Below are the code and all the weights of a small trained network. Each question names an input and a class and asks about switching units off, where a switched-off unit gives its printed mean instead of its output.

import numpy as np


def w(rows, s, z=0):
    codes = np.array(rows[::2]) - 128.0
    scale = np.full(codes.shape[1], s)
    scale[-1] = z or s
    return codes * scale


def norm(h):
    return h / np.sqrt((h * h).mean(-1, keepdims=True) + 1e-5)


def f(y):
    return y / 2 * (1 + np.tanh(0.7978845608 * (y + 0.044715 * y**3)))


def log_softmax(a):
    a = a - a.max(-1, keepdims=True)
    return a - np.log(np.exp(a).sum(-1, keepdims=True))


def net(x, mask):
    res = np.array(x, float).reshape(1, 4) / 4 @ E
    u = 0
    for l in range(2):
        y = f(norm(res) @ A[l][:, :-1].T + A[l][:, -1])
        res = res + np.where(mask[u : u + 6], y, B[l][:, -1]) @ B[l][:, :-1]
        u += 6
    return log_softmax(norm(res)[-1] @ U[:, :-1].T + U[:, -1])


A, B = {}, {}
E = w([
[253,182,133,71,105,137,68,113],'x0',
[184,201,50,138,109,208,120,92],'x1',
[61,93,151,131,161,32,110,214],'x2',
[202,136,121,236,17,138,95,138],'x3',
],0.0033)
A[0] = w([
[192,155,119,88,57,214,129,68,196],'L0N1',
[72,24,80,140,149,120,127,110,2],'L0N2',
[191,164,134,132,88,77,46,201,142],'L0N3',
[166,128,210,123,72,184,107,156,80],'L0N4',
[84,120,56,95,254,112,144,123,200],'L0N5',
[152,118,120,6,228,105,52,132,79],'L0N6',
],0.0047,0.0027)
B[0] = w([
[89,8,138,218,138,178,180,77,254],'L0N1',
[221,98,127,145,156,145,113,109,132],'L0N2',
[121,148,213,45,67,102,136,198,193],'L0N3',
[136,107,254,187,154,69,84,145,137],'L0N4',
[23,202,241,35,97,115,174,146,230],'L0N5',
[135,243,82,121,111,207,165,202,206],'L0N6',
],0.0042)
A[1] = w([
[187,120,46,227,127,218,203,2,181],'L1N1',
[185,3,118,182,109,119,20,160,1],'L1N2',
[131,215,135,48,168,144,95,117,59],'L1N3',
[222,144,129,38,59,231,72,140,79],'L1N4',
[124,88,134,64,202,201,114,95,54],'L1N5',
[37,46,85,180,137,85,172,179,59],'L1N6',
],0.0042,0.0018)
B[1] = w([
[71,50,35,127,190,238,225,50,255],'L1N1',
[103,155,121,109,158,69,114,223,150],'L1N2',
[153,234,175,141,96,141,184,253,151],'L1N3',
[140,102,59,240,82,86,43,135,163],'L1N4',
[132,130,133,127,45,75,100,201,137],'L1N5',
[247,95,134,121,78,212,124,59,156],'L1N6',
],0.0046,0.0048)
U = w([
[179,59,48,207,144,252,198,77,205],'0',
[52,253,209,7,155,119,205,245,249],'1',
[217,80,216,210,55,63,75,226,179],'2',
[68,22,202,67,160,103,204,141,223],'3',
[173,155,75,84,208,48,78,89,2],'4',
],0.0058,0.0033)

Each question gives the input, the list of numbers given to net, and the class t.
The units are the neurons (one row each of A and B). Each row of codes is followed by its name. A weight is (code - 128) times the scale printed after its matrix; where a second scale follows, it is the last column's (A, B and U).
mask holds one flag per neuron, layer by layer. A switched-off neuron (its flag False) gives its mean, the last column of its row in B, instead of its output. The means were averaged over made-up inputs and are rounded, as every weight is.
A unit's drop is (log p(t) with every unit on - log p(t) with that unit switched off) / (log p(t) with every unit on - log p(t) with every unit switched off).
The circuit of an input: a set's keep is (log p(t) with only the set's units on - log p(t) with every unit switched off) / (log p(t) with every unit on - log p(t) with every unit switched off). Starting from all 12 units, units are removed one at a time, each time the one whose removal leaves the highest keep (on an exact tie, the one counted first), for as long as the keep stays at least 0.8.
units of the circuit, in order: the units of the circuit, biggest drop first
most important unit: the unit with the biggest drop
k most important neurons: the k neurons with the biggest drops, biggest first
top k neurons in layer l: the k neurons of layer l with the biggest drops, biggest first
drop of u: that unit's drop, to one decimal
input [-7,-3,3,6], class 2: units of the circuit, in order	[L1N1, L1N6]
input [6,-1,5,-1], class 2: units of the circuit, in order	[L1N1]
input [-5,7,6,0], class 1: units of the circuit, in order	[L0N1, L1N1]
input [2,-3,-3,3], class 3: 2 most important neurons	[L0N1, L0N4]
input [-1,8,6,7], class 2: 4 most important neurons	[L0N3, L1N1, L0N6, L1N2]
input [7,8,7,0], class 2: 2 most important neurons	[L1N4, L0N3]
input [4,-5,-6,6], class 3: 3 most important neurons	[L0N1, L0N4, L0N6]
input [-3,-7,-1,5], class 2: 2 most important neurons	[L1N1, L0N1]
input [6,1,5,0], class 2: 3 most important neurons	[L1N4, L0N5, L1N1]
input [-4,6,-2,-4], class 1: 2 most important neurons	[L0N5, L1N1]
input [-3,-6,-3,6], class 2: 2 most important neurons	[L0N1, L1N1]
input [3,-1,0,2], class 2: top 2 neurons in layer 0	[L0N3, L0N5]
input [1,3,2,2], class 2: 3 most important neurons	[L0N3, L1N1, L0N5]
input [8,3,2,5], class 2: most important unit	L0N3
input [-2,-7,-7,-8], class 1: 2 most important neurons	[L0N1, L1N1]
input [-3,2,-1,-3], class 1: drop of L1N3	0.0
input [4,4,3,7], class 2: drop of L1N1	0.1
input [6,3,4,4], class 2: drop of L0N3	0.2
